Below are the code and all the weights of a small trained network. Each question names an input and a class and asks about switching units off, where a switched-off unit gives its printed mean instead of its output.

import numpy as np


def w(rows, s, z=0):
    codes = np.array(rows[::2]) - 128.0
    scale = np.full(codes.shape[1], s)
    scale[-1] = z or s
    return codes * scale


def norm(h):
    return h / np.sqrt((h * h).mean(-1, keepdims=True) + 1e-5)


def f(y):
    return y / 2 * (1 + np.tanh(0.7978845608 * (y + 0.044715 * y**3)))


def log_softmax(a):
    a = a - a.max(-1, keepdims=True)
    return a - np.log(np.exp(a).sum(-1, keepdims=True))


def net(x, mask):
    res = np.array(x, float).reshape(1, 4) / 4 @ E
    u = 0
    for l in range(3):
        y = f(norm(res) @ A[l][:, :-1].T + A[l][:, -1])
        res = res + np.where(mask[u : u + 6], y, B[l][:, -1]) @ B[l][:, :-1]
        u += 6
    return log_softmax(norm(res)[-1] @ U[:, :-1].T + U[:, -1])


A, B = {}, {}
E = w([
[80,154,145,41,121,189,133,226,115,100,239,41],'x0',
[101,134,145,59,252,49,122,145,160,77,72,109],'x1',
[194,137,94,50,207,158,118,51,6,154,189,164],'x2',
[36,152,78,237,108,39,89,116,33,49,156,70],'x3',
],0.0028)
A[0] = w([
[102,94,200,186,64,118,156,209,207,130,87,109,109],'L0N0',
[172,69,99,174,125,84,88,34,153,136,71,190,55],'L0N1',
[105,182,142,73,254,65,174,140,169,100,82,104,76],'L0N2',
[42,176,58,207,126,61,97,127,32,85,157,104,78],'L0N3',
[212,137,138,93,178,150,142,89,44,180,185,145,101],'L0N4',
[181,138,150,95,189,114,118,87,29,143,162,127,5],'L0N5',
],0.0035,0.0026)
B[0] = w([
[43,185,19,67,156,149,102,29,131,76,114,181,221],'L0N0',
[99,200,175,119,155,139,199,192,59,174,64,61,184],'L0N1',
[158,53,147,96,2,88,65,169,57,120,112,171,203],'L0N2',
[218,104,209,110,131,126,174,46,161,94,164,34,254],'L0N3',
[18,139,58,113,126,142,115,81,160,58,85,139,220],'L0N4',
[62,125,63,118,126,194,126,86,176,107,95,197,163],'L0N5',
],0.0042,0.0029)
A[1] = w([
[181,105,104,222,193,98,117,117,141,163,96,191,3],'L1N0',
[180,118,143,58,114,187,137,157,218,186,93,191,78],'L1N1',
[155,150,92,204,3,219,157,101,107,184,189,154,71],'L1N2',
[47,186,71,112,90,102,106,97,132,96,95,137,109],'L1N3',
[207,111,143,59,169,194,145,151,223,189,120,183,40],'L1N4',
[95,127,128,71,136,189,108,206,130,101,217,65,68],'L1N5',
],0.0038,0.0026)
B[1] = w([
[44,209,102,112,190,28,143,168,59,173,140,126,99],'L1N0',
[152,123,153,212,94,86,124,91,97,62,183,43,246],'L1N1',
[139,63,166,29,206,3,56,203,118,67,71,171,250],'L1N2',
[154,119,134,113,124,185,139,135,150,140,150,151,248],'L1N3',
[119,152,123,232,121,50,126,74,94,46,209,31,211],'L1N4',
[146,201,156,205,149,98,200,143,83,211,22,196,254],'L1N5',
],0.0051,0.0019)
A[2] = w([
[97,164,151,89,125,152,156,220,118,133,199,103,60],'L2N0',
[143,45,144,83,147,66,42,201,111,113,113,144,59],'L2N1',
[218,79,194,70,65,226,176,133,188,209,94,121,128],'L2N2',
[105,113,154,102,116,154,157,108,126,90,73,105,254],'L2N3',
[78,118,129,172,84,122,118,174,253,135,100,117,24],'L2N4',
[130,175,148,187,167,94,172,160,96,203,68,147,121],'L2N5',
],0.0055,0.0032)
B[2] = w([
[149,131,132,141,141,83,149,85,96,174,47,139,139],'L2N0',
[149,84,154,98,101,116,102,172,124,130,115,172,202],'L2N1',
[135,161,122,178,108,151,121,152,188,103,170,148,118],'L2N2',
[141,133,117,151,111,153,130,149,167,154,158,149,252],'L2N3',
[115,112,85,48,215,145,124,54,2,130,138,146,165],'L2N4',
[130,170,155,118,117,164,164,173,122,167,145,127,187],'L2N5',
],0.0077,0.0044)
U = w([
[161,117,166,183,123,92,140,65,123,79,184,5,149],'0',
[51,135,19,66,176,190,117,62,113,114,128,180,139],'1',
[128,203,170,149,135,125,190,181,93,238,75,134,148],'2',
[155,45,167,73,98,76,69,192,107,108,106,168,134],'3',
[137,140,129,178,87,180,117,191,241,125,184,136,156],'4',
[97,103,101,152,155,156,75,185,158,189,150,72,3],'5',
],0.011,0.0055)

Each question gives the input, the list of numbers given to net, and the class t.
The units are the neurons (one row each of A and B). Each row of codes is followed by its name. A weight is (code - 128) times the scale printed after its matrix; where a second scale follows, it is the last column's (A, B and U).
mask holds one flag per neuron, layer by layer. A switched-off neuron (its flag False) gives its mean, the last column of its row in B, instead of its output. The means were averaged over made-up inputs and are rounded, as every weight is.
A unit's drop is (log p(t) with every unit on - log p(t) with that unit switched off) / (log p(t) with every unit on - log p(t) with every unit switched off).
The circuit of an input: a set's keep is (log p(t) with only the set's units on - log p(t) with every unit switched off) / (log p(t) with every unit on - log p(t) with every unit switched off). Starting from the 12 units with the biggest drops (on a tie, the unit counted first), units are removed one at a time, each time the one whose removal leaves the highest keep (on an exact tie, the one counted first), for as long as the keep stays at least 0.8.
units of the circuit, in order: the units of the circuit, biggest drop first
unit that matters most: the unit with the biggest drop
top k neurons: the k neurons with the biggest drops, biggest first
k most important neurons of layer l: the k neurons of layer l with the biggest drops, biggest first
input [4,-3,-7,-6], class 1: top 3 neurons => L0N0, L2N4, L0N3
input [3,-4,6,-7], class 0: units of the circuit, in order => L1N4
input [0,4,-5,3], class 1: top 2 neurons => L1N2, L2N4
input [-4,8,-8,7], class 1: units of the circuit, in order => L2N4, L1N1
input [-6,4,-5,4], class 2: units of the circuit, in order => L0N1, L2N5
input [4,2,5,-6], class 0: top 2 neurons => L1N4, L0N0
input [-3,-8,-3,-7], class 3: top 3 neurons => L1N2, L0N3, L2N1
input [8,3,7,-4], class 2: top 3 neurons => L1N5, L0N0, L2N0
input [5,5,-6,5], class 1: top 4 neurons => L2N4, L1N2, L1N1, L1N4
input [7,4,-6,-1], class 2: top 2 neurons => L1N5, L0N4
input [-6,8,5,-5], class 3: top 3 neurons => L0N2, L1N5, L0N0
input [8,-7,3,-7], class 2: top 4 neurons => L1N5, L0N3, L2N0, L1N4
input [-5,-8,7,-1], class 3: top 3 neurons => L1N2, L0N0, L2N1
input [1,-8,5,3], class 3: unit that matters most => L1N2
input [-3,-7,6,-7], class 0: 2 most important neurons of layer 1 => L1N4, L1N1
input [3,-3,-8,7], class 1: top 4 neurons => L2N4, L0N0, L1N1, L1N4
input [-8,-7,1,4], class 2: top 2 neurons => L0N1, L2N5
input [-4,4,3,-4], class 0: top 3 neurons => L1N1, L1N2, L1N4
input [-3,3,-8,7], class 1: 2 most important neurons of layer 1 => L1N1, L1N4
input [1,-1,-4,-3], class 1: unit that matters most => L0N0
input [6,5,1,3], class 2: 2 most important neurons of layer 1 => L1N5, L1N2
input [1,6,5,6], class 0: 2 most important neurons of layer 0 => L0N3, L0N0
input [5,5,-3,-5], class 0: 2 most important neurons of layer 0 => L0N1, L0N4
input [7,-5,5,1], class 2: 2 most important neurons of layer 0 => L0N0, L0N2
input [-6,-5,-4,4], class 2: 3 most important neurons of layer 0 => L0N1, L0N2, L0N4
input [-4,3,-2,0], class 2: 2 most important neurons of layer 1 => L1N2, L1N0
